Below are the code and all the weights of a small trained network. Each question names an input and a target symbol and asks about switching units off, where a switched-off unit gives its printed mean instead of its output.

import numpy as np


def w(rows, s, z=0):
    codes = np.array(rows[::2]) - 128.0
    scale = np.full(codes.shape[1], s)
    scale[-1] = z or s
    return codes * scale


def f(y):
    return np.maximum(y, 0)


def softmax(a):
    e = np.exp(a - a.max(-1, keepdims=True))
    return e / e.sum(-1, keepdims=True)


def log_softmax(a):
    a = a - a.max(-1, keepdims=True)
    return a - np.log(np.exp(a).sum(-1, keepdims=True))


def net(x, mask):
    ids = ['αβγεζηλμξστψω'.index(c) for c in x.split()]
    T = len(ids)
    res = E[ids] + P[:T]
    r = res
    for j in range(3):
        rows = slice(4 * j, 4 * j + 4)
        q, k, v = (r @ M[0][rows].T for M in (Q, K, V))
        z = softmax(np.where(np.tri(T) > 0, q @ k.T / 4**0.5, -1e9)) @ v
        o = O[0][rows]
        res = res + np.where(mask[j], z, o[:, -1]) @ o[:, :-1]
    y = f(res @ A[0][:, :-1].T + A[0][:, -1])
    res = res + np.where(mask[3:15], y, B[0][:, -1]) @ B[0][:, :-1]
    return log_softmax(res[-1] @ U[:, :-1].T + U[:, -1])


Q, K, V, O, A, B = {}, {}, {}, {}, {}, {}
E = w([
[164,130,101,133,188,133,85,111,168,115,205],'α',
[115,150,82,140,204,79,154,160,165,158,112],'β',
[117,153,170,93,239,138,107,184,115,171,102],'γ',
[112,137,205,65,93,119,112,89,213,188,142],'ε',
[136,175,27,154,58,116,117,67,213,141,201],'ζ',
[124,153,69,94,98,132,129,145,134,192,173],'η',
[42,153,97,188,84,128,73,166,113,157,75],'λ',
[64,126,150,141,197,150,101,205,140,118,117],'μ',
[90,208,147,82,63,132,137,138,55,254,39],'ξ',
[210,140,61,155,144,142,95,103,67,190,125],'σ',
[136,35,167,199,93,144,86,92,109,117,105],'τ',
[102,101,40,171,64,142,186,170,132,46,180],'ψ',
[186,191,167,90,104,235,127,185,193,115,184],'ω',
],0.009)
P = w([
[93,171,130,134,182,41,109,42,83,137,222],'0',
[133,115,100,79,92,112,60,170,164,138,114],'1',
[61,119,124,124,139,188,126,99,157,179,136],'2',
[129,145,186,170,109,76,134,186,88,170,173],'3',
[149,91,140,68,97,128,115,197,133,98,113],'4',
[75,111,134,128,118,216,159,91,153,164,105],'5',
[168,130,191,177,95,78,149,156,92,140,135],'6',
[186,84,160,66,82,153,134,186,110,70,101],'7',
[89,88,132,155,95,248,184,61,135,133,90],'8',
[208,123,193,168,84,95,156,118,85,108,92],'9',
],0.011)
Q[0] = w([
[98,119,112,114,128,104,133,135,137,121,135],'H1',
[115,105,109,166,131,234,157,58,151,167,118],'H1',
[107,90,126,158,120,240,143,64,142,198,119],'H1',
[157,111,108,120,124,101,135,147,103,92,134],'H1',
[208,119,133,125,101,81,120,194,125,74,115],'H2',
[91,143,122,145,147,189,130,105,128,187,122],'H2',
[102,129,96,87,154,206,136,73,136,176,102],'H2',
[127,110,128,132,89,150,131,144,114,157,141],'H2',
[43,93,51,67,150,254,121,80,184,110,85],'H3',
[187,141,194,206,136,61,130,116,81,163,144],'H3',
[145,102,162,200,109,138,126,92,95,171,124],'H3',
[210,153,198,185,75,19,112,194,64,157,165],'H3',
],0.0097)
K[0] = w([
[158,137,110,105,122,120,104,173,136,126,111],'H1',
[72,166,94,174,176,84,127,106,41,80,177],'H1',
[92,165,80,152,186,101,118,81,21,67,167],'H1',
[164,113,184,102,114,134,140,152,134,131,125],'H1',
[196,71,135,174,85,198,143,159,136,109,96],'H2',
[74,209,99,118,182,66,117,89,66,144,173],'H2',
[126,170,111,90,185,51,76,17,137,135,187],'H2',
[117,118,141,151,123,80,162,109,105,105,126],'H2',
[17,151,117,107,189,3,22,74,121,194,215],'H3',
[185,100,149,159,46,194,199,96,115,45,69],'H3',
[157,105,160,160,109,145,186,63,59,49,137],'H3',
[253,126,137,131,86,255,231,160,114,65,44],'H3',
],0.0079)
V[0] = w([
[65,191,76,128,56,181,100,116,166,149,126],'H1',
[133,115,93,164,81,138,162,93,119,74,178],'H1',
[184,97,114,160,126,177,117,128,133,118,107],'H1',
[65,152,106,126,221,112,119,162,150,104,157],'H1',
[215,117,106,143,136,84,97,50,167,85,176],'H2',
[109,83,157,162,125,134,104,139,178,56,124],'H2',
[179,139,63,140,125,167,79,105,124,168,156],'H2',
[110,118,144,105,56,62,199,93,149,163,101],'H2',
[78,166,143,99,97,158,165,180,219,62,179],'H3',
[58,65,75,229,66,116,133,153,116,68,96],'H3',
[121,121,2,159,141,95,155,150,109,123,149],'H3',
[147,186,70,98,125,108,162,132,153,188,144],'H3',
],0.0087)
O[0] = w([
[108,202,131,92,167,119,146,127,209,146,113,140],'H1',
[63,158,99,204,120,145,103,155,140,131,129,128],'H1',
[162,160,99,163,119,112,146,172,91,164,128,57],'H1',
[124,64,87,102,194,168,136,91,119,92,90,171],'H1',
[153,92,112,205,95,140,163,198,166,95,115,216],'H2',
[144,91,90,119,149,122,84,161,150,132,107,95],'H2',
[126,140,105,129,115,123,172,135,159,117,137,192],'H2',
[134,175,186,158,120,113,89,135,120,106,142,108],'H2',
[96,172,101,137,132,211,90,172,75,88,103,3],'H3',
[2,122,91,119,140,77,119,132,114,110,136,96],'H3',
[107,122,107,78,103,76,151,130,131,41,109,149],'H3',
[171,187,166,115,108,130,123,110,158,69,83,125],'H3',
],0.0093,0.0038)
A[0] = w([
[51,93,98,176,76,71,73,212,20,147,211,143],'N1',
[65,171,92,162,87,54,131,100,129,121,199,193],'N2',
[89,52,143,140,140,232,139,110,89,146,116,136],'N3',
[107,148,189,19,126,113,82,187,119,110,57,191],'N4',
[187,164,181,96,138,3,126,131,102,120,150,235],'N5',
[48,195,206,140,150,186,97,31,146,74,107,251],'N6',
[202,112,125,147,101,137,94,190,128,139,154,62],'N7',
[111,175,191,168,46,134,174,166,166,150,79,111],'N8',
[87,183,131,100,92,55,118,122,69,147,151,188],'N9',
[46,96,160,171,168,166,195,65,91,219,208,173],'N10',
[86,120,156,170,160,186,121,86,117,185,201,242],'N11',
[128,112,81,96,89,232,121,254,174,95,64,71],'N12',
],0.0054,0.0023)
B[0] = w([
[157,140,216,102,90,111,156,201,96,72,145,253],'N1',
[135,89,95,102,38,147,83,174,90,133,138,214],'N2',
[127,121,104,88,74,166,96,138,82,180,144,211],'N3',
[182,108,70,134,80,93,137,154,190,133,122,193],'N4',
[92,97,53,114,57,109,1,68,159,194,71,232],'N5',
[75,216,185,89,131,140,123,125,98,67,127,202],'N6',
[120,153,173,102,136,154,139,183,108,99,135,170],'N7',
[167,123,110,185,194,123,189,122,141,124,102,204],'N8',
[179,109,46,134,92,82,169,145,132,102,102,189],'N9',
[57,153,107,164,172,53,181,120,91,162,162,238],'N10',
[82,154,150,149,160,151,184,133,80,178,182,215],'N11',
[111,124,72,177,119,74,41,60,173,213,87,206],'N12',
],0.007,0.0049)
U = w([
[181,51,63,133,82,106,2,117,196,172,80,165],'α',
[164,98,147,26,52,161,107,196,100,39,104,253],'β',
[168,95,168,32,88,181,122,123,93,113,169,134],'γ',
[181,199,199,182,144,233,120,210,93,124,153,178],'ε',
[116,149,132,225,208,71,112,108,142,74,60,89],'ζ',
[128,183,148,141,121,154,156,124,136,64,127,102],'η',
[64,142,123,46,194,135,167,123,124,123,124,153],'λ',
[114,104,94,66,167,162,117,84,71,133,122,95],'μ',
[131,176,230,120,145,129,113,85,139,119,174,89],'ξ',
[203,97,134,155,197,91,249,144,161,67,147,80],'σ',
[70,124,112,175,143,101,178,137,107,214,203,92],'τ',
[41,172,100,155,130,141,34,93,102,121,98,97],'ψ',
[118,203,107,154,117,149,102,63,88,180,98,63],'ω',
],0.005,0.0026)

Each question gives the input, a string of symbols that net reads in full, and the target symbol t.
The units are the heads (4 rows each of Q, K, V and O) and the neurons (one row each of A and B). Each row of codes is followed by its name. A weight is (code - 128) times the scale printed after its matrix; where a second scale follows, it is the last column's (O, A, B and U).
mask holds one flag per unit, heads first, then neurons. A switched-off unit (its flag False) gives its mean, the last column of its rows in O or B, instead of its output. The means were averaged over made-up inputs and are rounded, as every weight is.
A unit's drop is (log p(t) with every unit on - log p(t) with that unit switched off) / (log p(t) with every unit on - log p(t) with every unit switched off).
The circuit of an input: a set's keep is (log p(t) with only the set's units on - log p(t) with every unit switched off) / (log p(t) with every unit on - log p(t) with every unit switched off). Starting from the 12 units with the biggest drops (on a tie, the unit counted first), units are removed one at a time, each time the one whose removal leaves the highest keep (on an exact tie, the one counted first), for as long as the keep stays at least 0.8.
circuit, biggest first: the units of the circuit, biggest drop first
unit that matters most: the unit with the biggest drop
top k neurons: the k neurons with the biggest drops, biggest first
which heads matter: for each layer, one digit per head in row order, 1 if its drop is at least 0.15 and else 0, layers parted by /
drop of u: that unit's drop, to one decimal
input τ τ α β σ σ γ, target α: circuit, biggest first	[N5 H3 H1]
input γ μ τ γ, target τ: circuit, biggest first	[H3 N10]
input τ λ α ε ψ σ, target τ: circuit, biggest first	[H3 N10 N11]
input ε ψ σ, target ε: which heads matter	011
input ψ τ τ τ σ ε α ε ζ, target ψ: which heads matter	101
input ψ ξ σ λ, target α: circuit, biggest first	[N5 H1 H3 N11]
input λ λ ε ψ τ μ μ, target τ: which heads matter	001
input ξ τ ω τ ψ ε, target ξ: unit that matters most	H2
input ω β α α ε, target α: which heads matter	000
input τ τ α α, target τ: which heads matter	001
input σ σ ε τ ψ ψ ψ, target β: circuit, biggest first	[H3 N1 N2]
input τ ξ λ σ α α ω, target ε: which heads matter	001
input ζ τ σ τ τ α τ ω α, target ζ: which heads matter	111
input ε ξ τ, target ε: circuit, biggest first	[H3 H2]
input β τ τ ω σ ψ γ η τ, target β: which heads matter	101
input α α λ ε ξ, target α: unit that matters most	N4
input σ σ β, target σ: which heads matter	011
input ψ ξ ζ ξ τ ε, target ψ: circuit, biggest first	[H1 H3 N12]
input ε ω τ β μ, target α: top 2 neurons	[N12 N4]
input γ ζ ω γ, target ε: circuit, biggest first	[H3]
input ψ σ σ λ λ τ, target ψ: circuit, biggest first	[H1 H3 N6]
input ξ ω β ε σ α ε τ ξ, target ξ: circuit, biggest first	[H2 H3 H1]
input ψ ψ λ η ξ σ τ ω, target α: top 3 neurons	[N12 N4 N1]
input β σ σ α σ μ τ ζ τ λ, target τ: drop of N10	0.2
input ε α ε λ τ ε ζ τ ζ, target ε: drop of H3	0.6
